Below are the code and all the weights of a small trained network. Each question names an input and a class and asks about switching units off, where a switched-off unit gives its printed mean instead of its output.

import numpy as np


def w(rows, s, z=0):
    codes = np.array(rows[::2]) - 128.0
    scale = np.full(codes.shape[1], s)
    scale[-1] = z or s
    return codes * scale


def norm(h):
    return h / np.sqrt((h * h).mean(-1, keepdims=True) + 1e-5)


def f(y):
    return np.maximum(y, 0)


def log_softmax(a):
    a = a - a.max(-1, keepdims=True)
    return a - np.log(np.exp(a).sum(-1, keepdims=True))


def net(x, mask):
    res = np.array(x, float).reshape(1, 5) / 4 @ E
    u = 0
    for l in range(3):
        y = f(norm(res) @ A[l][:, :-1].T + A[l][:, -1])
        res = res + np.where(mask[u : u + 7], y, B[l][:, -1]) @ B[l][:, :-1]
        u += 7
    return log_softmax(norm(res)[-1] @ U[:, :-1].T + U[:, -1])


A, B = {}, {}
E = w([
[81,156,148,136,9],'x0',
[127,129,127,127,128],'x1',
[128,128,126,127,127],'x2',
[78,191,123,252,189],'x3',
[170,244,184,67,141],'x4',
],0.0038)
A[0] = w([
[103,89,125,16,101,117],'L0N1',
[157,158,141,88,148,83],'L0N2',
[206,110,131,118,224,60],'L0N3',
[76,75,68,130,129,92],'L0N4',
[179,150,193,170,144,181],'L0N5',
[200,93,108,116,254,3],'L0N6',
[138,167,173,145,47,71],'L0N7',
],0.0051,0.0027)
B[0] = w([
[67,116,161,154,173,255],'L0N1',
[193,114,134,157,152,171],'L0N2',
[110,149,2,103,112,205],'L0N3',
[219,131,158,212,109,209],'L0N4',
[124,144,93,175,176,205],'L0N5',
[125,138,45,75,129,209],'L0N6',
[129,166,18,84,138,192],'L0N7',
],0.0058,0.0027)
A[1] = w([
[133,188,101,59,121,119],'L1N1',
[131,110,131,132,186,6],'L1N2',
[102,147,195,151,3,70],'L1N3',
[185,64,125,58,119,105],'L1N4',
[197,235,142,106,174,55],'L1N5',
[65,95,173,157,93,188],'L1N6',
[39,206,110,173,46,48],'L1N7',
],0.0056,0.0024)
B[1] = w([
[162,82,132,157,54,243],'L1N1',
[168,136,107,66,103,133],'L1N2',
[169,129,38,64,152,220],'L1N3',
[2,168,206,113,156,228],'L1N4',
[174,134,130,181,62,243],'L1N5',
[193,141,137,90,181,241],'L1N6',
[96,122,53,72,143,252],'L1N7',
],0.0057,0.0025)
A[2] = w([
[103,200,83,196,250,126],'L2N1',
[96,117,233,21,86,250],'L2N2',
[136,211,113,146,139,47],'L2N3',
[49,187,131,196,140,64],'L2N4',
[102,11,111,193,119,128],'L2N5',
[57,144,97,99,6,111],'L2N6',
[187,254,197,135,87,26],'L2N7',
],0.0055,0.0017)
B[2] = w([
[72,121,160,51,83,255],'L2N1',
[77,140,171,200,139,218],'L2N2',
[135,69,169,149,104,172],'L2N3',
[120,47,231,101,178,175],'L2N4',
[226,228,153,137,64,220],'L2N5',
[139,138,85,126,253,202],'L2N6',
[204,42,108,166,100,183],'L2N7',
],0.0068,0.004)
U = w([
[112,168,8,65,155,219],'0',
[234,130,147,217,46,131],'1',
[15,111,236,125,144,1],'2',
],0.014,0.0008)

Each question gives the input, the list of numbers given to net, and the class t.
The units are the neurons (one row each of A and B). Each row of codes is followed by its name. A weight is (code - 128) times the scale printed after its matrix; where a second scale follows, it is the last column's (A, B and U).
mask holds one flag per neuron, layer by layer. A switched-off neuron (its flag False) gives its mean, the last column of its row in B, instead of its output. The means were averaged over made-up inputs and are rounded, as every weight is.
A unit's drop is (log p(t) with every unit on - log p(t) with that unit switched off) / (log p(t) with every unit on - log p(t) with every unit switched off).
The circuit of an input: a set's keep is (log p(t) with only the set's units on - log p(t) with every unit switched off) / (log p(t) with every unit on - log p(t) with every unit switched off). Starting from the 12 units with the biggest drops (on a tie, the unit counted first), units are removed one at a time, each time the one whose removal leaves the highest keep (on an exact tie, the one counted first), for as long as the keep stays at least 0.8.
units of the circuit, in order: the units of the circuit, biggest drop first
most important unit: the unit with the biggest drop
k most important neurons: the k neurons with the biggest drops, biggest first
k most important neurons of layer l: the k neurons of layer l with the biggest drops, biggest first
drop when u is switched off: that unit's drop, to one decimal
input [3,-1,-2,1,2], class 0: most important unit => L1N7
input [-7,5,-1,8,8], class 1: 4 most important neurons => (L1N5 L0N1 L1N4 L2N7)
input [-5,4,0,2,6], class 1: 3 most important neurons => (L1N5 L1N7 L1N1)
input [7,2,4,4,-7], class 0: units of the circuit, in order => (L1N7 L2N6)
input [-5,3,-7,3,6], class 1: 2 most important neurons => (L1N5 L1N7)
input [1,-7,-1,-5,6], class 1: units of the circuit, in order => (L2N7 L1N5)
input [-7,-5,0,-6,-8], class 1: 3 most important neurons of layer 1 => (L1N7 L1N3 L1N6)
input [-6,-4,6,-6,-7], class 1: 2 most important neurons => (L2N5 L0N4)
input [2,1,4,3,0], class 2: 2 most important neurons of layer 0 => (L0N3 L0N6)
input [7,2,0,-6,5], class 0: 3 most important neurons => (L1N3 L2N6 L0N7)
input [-5,-6,2,-2,-7], class 1: 2 most important neurons of layer 2 => (L2N5 L2N6)
input [8,-7,-6,0,-8], class 0: 3 most important neurons => (L1N3 L1N7 L2N6)
input [2,-7,0,-8,6], class 2: 2 most important neurons => (L1N4 L2N2)
input [-3,-6,-3,6,4], class 2: units of the circuit, in order => (L2N1)
input [-5,7,5,-3,6], class 1: 2 most important neurons of layer 0 => (L0N7 L0N2)
input [0,5,-6,5,3], class 2: drop when L2N1 is switched off => 0.3
input [-1,-8,6,3,5], class 1: drop when L1N5 is switched off => 0.4
input [5,5,-6,4,3], class 0: drop when L0N1 is switched off => 0.1
input [0,1,1,0,5], class 1: drop when L2N3 is switched off => 0.0
input [-3,-4,-2,-3,-5], class 1: units of the circuit, in order => (L2N5)
